Below is a small trained network, with its code and all its weights. Each question gives an input and a class and asks what happens when units are switched off, that is, made to give their printed mean instead of their output.

import numpy as np


def w(rows, s, z=0):
    codes = np.array(rows[::2]) - 128.0
    scale = np.full(codes.shape[1], s)
    scale[-1] = z or s
    return codes * scale


def f(y):
    return np.maximum(y, 0)


def log_softmax(a):
    a = a - a.max(-1, keepdims=True)
    return a - np.log(np.exp(a).sum(-1, keepdims=True))


def net(x, mask):
    res = np.array(x, float).reshape(1, 7) / 4 @ E
    y = f(res @ A[0][:, :-1].T + A[0][:, -1])
    res = res + np.where(mask, y, B[0][:, -1]) @ B[0][:, :-1]
    return log_softmax(res[-1] @ U[:, :-1].T + U[:, -1])


A, B = {}, {}
E = w([
[111,125,149,108],'x0',
[143,206,68,205],'x1',
[91,174,199,34],'x2',
[128,106,125,126],'x3',
[173,2,151,163],'x4',
[146,209,88,84],'x5',
[163,94,115,135],'x6',
],0.0078)
A[0] = w([
[107,164,141,168,63],'neuron 1',
[213,118,154,112,252],'neuron 2',
[254,66,176,137,225],'neuron 3',
[90,99,116,63,4],'neuron 4',
[201,115,83,217,251],'neuron 5',
[82,5,96,188,190],'neuron 6',
[166,147,78,197,80],'neuron 7',
[106,181,108,126,122],'neuron 8',
[115,121,65,178,27],'neuron 9',
[73,109,160,36,243],'neuron 10',
[73,121,228,101,249],'neuron 11',
[75,148,109,127,5],'neuron 12',
[98,30,153,122,239],'neuron 13',
[90,37,106,122,27],'neuron 14',
[147,155,160,111,250],'neuron 15',
[130,157,203,246,5],'neuron 16',
[120,135,134,32,221],'neuron 17',
[88,127,171,76,249],'neuron 18',
[96,71,83,18,200],'neuron 19',
],0.0095,0.0022)
B[0] = w([
[191,108,99,162,148],'neuron 1',
[67,12,70,192,184],'neuron 2',
[85,81,107,167,240],'neuron 3',
[167,144,179,133,161],'neuron 4',
[124,109,54,146,237],'neuron 5',
[119,176,69,129,254],'neuron 6',
[142,155,91,121,186],'neuron 7',
[122,84,149,155,181],'neuron 8',
[167,186,93,45,165],'neuron 9',
[127,27,196,130,244],'neuron 10',
[104,105,208,195,237],'neuron 11',
[214,168,145,144,146],'neuron 12',
[81,81,143,207,237],'neuron 13',
[202,113,180,54,186],'neuron 14',
[77,109,165,203,183],'neuron 15',
[135,152,119,71,159],'neuron 16',
[87,28,62,152,225],'neuron 17',
[120,80,254,211,220],'neuron 18',
[116,144,239,143,210],'neuron 19',
],0.0062,0.0074)
U = w([
[177,119,64,66,153],'0',
[20,128,172,205,187],'1',
[60,133,100,103,4],'2',
[67,49,44,112,46],'3',
[119,55,163,157,252],'4',
[226,150,154,166,4],'5',
[61,193,49,254,252],'6',
],0.008,0.0022)

Each question gives the input, the list of numbers given to net, and the class t.
The units are the neurons (one row each of A and B). Each row of codes is followed by its name. A weight is (code - 128) times the scale printed after its matrix; where a second scale follows, it is the last column's (A, B and U).
mask holds one flag per neuron, in row order. A switched-off neuron (its flag False) gives its mean, the last column of its row in B, instead of its output. The means were averaged over made-up inputs and are rounded, as every weight is.
A unit's drop is (log p(t) with every unit on - log p(t) with that unit switched off) / (log p(t) with every unit on - log p(t) with every unit switched off).
The circuit of an input: a set's keep is (log p(t) with only the set's units on - log p(t) with every unit switched off) / (log p(t) with every unit on - log p(t) with every unit switched off). Starting from the 12 units with the biggest drops (on a tie, the unit counted first), units are removed one at a time, each time the one whose removal leaves the highest keep (on an exact tie, the one counted first), for as long as the keep stays at least 0.8.
circuit, biggest first: the units of the circuit, biggest drop first
most important unit: the unit with the biggest drop
k most important neurons: the k neurons with the biggest drops, biggest first
drop when u is switched off: that unit's drop, to one decimal
input [-8,-6,0,-1,7,-7,6], class 3: most important unit	neuron 6
input [-3,5,-1,8,-7,8,7], class 0: circuit, biggest first	(neuron 13; neuron 11; neuron 18)
input [2,3,-6,-6,7,4,6], class 6: 3 most important neurons	(neuron 10; neuron 6; neuron 17)
input [5,7,-6,8,-4,7,4], class 0: 2 most important neurons	(neuron 9; neuron 13)
input [-4,5,-5,2,4,-8,-2], class 6: 2 most important neurons	(neuron 6; neuron 10)
input [-7,5,-5,-6,4,-6,7], class 6: 2 most important neurons	(neuron 6; neuron 10)
input [-3,7,-4,8,-3,7,6], class 0: 2 most important neurons	(neuron 9; neuron 13)
input [-8,2,-2,-7,6,2,-3], class 6: 2 most important neurons	(neuron 10; neuron 14)
input [8,6,-7,-8,4,-5,5], class 6: 2 most important neurons	(neuron 6; neuron 10)
input [-2,1,0,7,6,5,2], class 3: drop when neuron 11 is switched off	0.2
input [-3,-2,-3,2,5,-3,0], class 3: drop when neuron 2 is switched off	0.1
input [6,5,-5,4,-3,0,2], class 0: drop when neuron 3 is switched off	0.1
input [5,7,-4,5,3,2,-5], class 0: drop when neuron 9 is switched off	0.2
input [-7,4,-6,-1,8,0,6], class 6: circuit, biggest first	(neuron 6)
